Below is a small trained network, with its code and all its weights. Each question gives an input and a class and asks what happens when units are switched off, that is, made to give their printed mean instead of their output.

import numpy as np


def w(rows, s, z=0):
    codes = np.array(rows[::2]) - 128.0
    scale = np.full(codes.shape[1], s)
    scale[-1] = z or s
    return codes * scale


def f(y):
    return y / 2 * (1 + np.tanh(0.7978845608 * (y + 0.044715 * y**3)))


def log_softmax(a):
    a = a - a.max(-1, keepdims=True)
    return a - np.log(np.exp(a).sum(-1, keepdims=True))


def net(x, mask):
    res = np.array(x, float).reshape(1, 6) / 4 @ E
    y = f(res @ A[0][:, :-1].T + A[0][:, -1])
    res = res + np.where(mask, y, B[0][:, -1]) @ B[0][:, :-1]
    return log_softmax(res[-1] @ U[:, :-1].T + U[:, -1])


A, B = {}, {}
E = w([
[128,123,71,190,165,161,234,38],'x0',
[129,131,125,126,128,132,129,130],'x1',
[128,124,127,130,128,129,130,133],'x2',
[82,206,178,207,172,203,123,179],'x3',
[6,126,68,142,112,49,123,162],'x4',
[129,129,126,127,126,129,130,131],'x5',
],0.017)
A[0] = w([
[59,131,89,156,118,109,123,133,44],'N1',
[141,147,196,82,71,140,42,215,81],'N2',
[122,160,128,127,152,143,141,144,56],'N3',
[80,89,125,57,98,23,52,141,122],'N4',
[139,117,54,183,138,140,218,89,148],'N5',
[60,117,121,79,57,34,59,197,142],'N6',
[122,157,177,87,134,131,72,141,57],'N7',
[139,144,174,175,214,213,180,67,96],'N8',
[101,160,147,199,134,152,155,135,123],'N9',
[108,161,126,96,153,168,100,102,60],'N10',
[73,211,140,169,161,187,100,175,17],'N11',
[118,108,126,111,93,159,147,131,51],'N12',
[88,156,166,173,167,136,109,165,30],'N13',
[81,94,89,66,83,11,99,152,155],'N14',
[187,112,165,68,128,171,126,122,57],'N15',
[203,137,129,116,115,156,80,101,62],'N16',
[140,139,194,107,89,129,25,186,81],'N17',
[128,130,216,87,99,113,39,183,217],'N18',
[123,136,46,157,140,145,176,72,29],'N19',
[110,99,112,136,128,126,184,114,42],'N20',
[157,101,118,123,110,142,171,98,51],'N21',
[80,89,88,38,28,1,54,185,151],'N22',
[13,155,72,160,134,70,120,128,9],'N23',
[116,113,112,143,128,106,193,93,37],'N24',
[160,136,179,128,157,150,84,137,79],'N25',
[3,126,75,137,113,93,132,141,133],'N26',
[85,146,107,156,123,106,153,151,20],'N27',
[123,152,124,120,115,112,133,114,78],'N28',
[5,136,56,157,100,70,151,168,128],'N29',
[161,115,171,174,140,159,159,114,63],'N30',
[220,34,64,67,63,69,152,62,96],'N31',
[249,116,144,81,127,155,127,96,160],'N32',
[123,108,106,148,150,113,128,111,48],'N33',
[153,154,223,80,83,108,11,233,172],'N34',
[75,145,73,145,159,112,176,101,82],'N35',
[166,199,137,166,143,164,144,119,90],'N36',
[197,47,98,79,102,62,151,79,192],'N37',
[62,203,182,185,159,185,124,184,185],'N38',
[124,124,135,122,112,140,160,124,33],'N39',
[153,96,120,166,152,115,105,139,97],'N40',
],0.012,0.015)
B[0] = w([
[108,148,170,118,174,137,196,72,157],'N1',
[130,183,168,140,189,166,189,49,193],'N2',
[143,106,125,128,143,133,134,135,131],'N3',
[172,91,77,151,89,137,127,162,212],'N4',
[130,157,144,134,160,150,158,104,210],'N5',
[192,107,70,171,70,147,98,165,227],'N6',
[138,159,135,129,130,152,164,83,150],'N7',
[187,128,91,183,88,197,163,147,200],'N8',
[171,109,91,155,91,169,143,146,175],'N9',
[145,133,121,140,123,121,143,129,128],'N10',
[38,59,172,52,129,35,33,203,177],'N11',
[127,150,117,127,135,114,125,109,124],'N12',
[46,69,118,50,114,40,82,169,155],'N13',
[162,117,55,152,73,148,95,161,225],'N14',
[93,79,134,112,114,81,66,174,154],'N15',
[92,105,132,85,102,95,109,155,150],'N16',
[113,164,167,150,193,169,154,76,185],'N17',
[55,68,172,87,126,54,81,188,219],'N18',
[70,94,156,60,132,60,59,167,170],'N19',
[112,128,122,103,125,80,106,139,143],'N20',
[147,183,147,179,159,145,137,91,145],'N21',
[187,102,57,165,41,149,81,175,254],'N22',
[131,250,245,185,240,197,215,13,184],'N23',
[111,103,129,74,120,101,94,176,152],'N24',
[140,157,132,136,148,130,138,95,149],'N25',
[79,100,165,79,151,80,68,141,210],'N26',
[128,164,145,151,158,192,200,57,141],'N27',
[138,164,134,145,114,123,114,152,125],'N28',
[62,96,170,55,149,56,95,150,224],'N29',
[151,125,98,147,106,164,128,143,151],'N30',
[97,193,239,117,233,153,164,50,229],'N31',
[72,148,163,106,163,101,132,103,196],'N32',
[105,125,123,95,138,103,125,112,131],'N33',
[57,146,202,80,197,95,133,92,236],'N34',
[102,132,171,105,167,101,119,112,172],'N35',
[152,117,88,130,97,162,157,118,161],'N36',
[44,102,185,73,159,87,135,129,226],'N37',
[170,198,137,172,171,181,182,49,227],'N38',
[138,133,138,143,150,111,114,139,125],'N39',
[130,121,117,116,149,124,129,117,124],'N40',
],0.013,0.032)
U = w([
[95,101,139,110,132,43,93,177,251],'0',
[136,190,148,156,162,163,167,90,144],'1',
[254,117,17,218,35,188,118,189,122],'2',
],0.016,0.0029)

Each question gives the input, the list of numbers given to net, and the class t.
The units are the neurons (one row each of A and B). Each row of codes is followed by its name. A weight is (code - 128) times the scale printed after its matrix; where a second scale follows, it is the last column's (A, B and U).
mask holds one flag per neuron, in row order. A switched-off neuron (its flag False) gives its mean, the last column of its row in B, instead of its output. The means were averaged over made-up inputs and are rounded, as every weight is.
A unit's drop is (log p(t) with every unit on - log p(t) with that unit switched off) / (log p(t) with every unit on - log p(t) with every unit switched off).
unit that matters most: the unit with the biggest drop
top k neurons: the k neurons with the biggest drops, biggest first
drop when u is switched off: that unit's drop, to one decimal
input [8,7,2,6,-5,-3], class 2: unit that matters most -> N8
input [-1,-4,6,3,0,6], class 1: top 2 neurons -> (N29 N38)
input [-5,2,2,1,-8,0], class 1: top 3 neurons -> (N2 N17 N11)
input [1,-4,-6,-5,-4,-4], class 1: top 2 neurons -> (N31 N18)
input [1,-1,-5,-8,0,4], class 1: top 3 neurons -> (N31 N18 N29)
input [6,-6,4,5,8,5], class 1: top 4 neurons -> (N23 N38 N27 N18)
input [1,7,2,-3,-4,2], class 1: top 4 neurons -> (N18 N29 N11 N26)
input [1,0,-4,-7,-2,6], class 1: top 2 neurons -> (N31 N18)
input [0,8,8,3,0,8], class 1: top 4 neurons -> (N22 N6 N14 N4)
input [-6,2,7,-1,7,-3], class 2: top 2 neurons -> (N22 N6)
input [-1,8,-5,8,1,8], class 0: top 3 neurons -> (N11 N13 N31)
input [0,-6,6,-5,5,-8], class 2: top 2 neurons -> (N22 N14)
input [7,4,7,2,-4,1], class 2: top 2 neurons -> (N8 N31)
input [-5,4,0,3,-4,-3], class 1: unit that matters most -> N2
input [5,5,8,5,7,-6], class 1: top 2 neurons -> (N23 N38)
input [6,-5,5,4,0,3], class 2: drop when N31 is switched off -> 0.3
input [-8,-2,-1,-4,4,-7], class 2: drop when N22 is switched off -> 0.6
input [-5,8,-1,3,-1,-3], class 1: drop when N2 is switched off -> 0.9
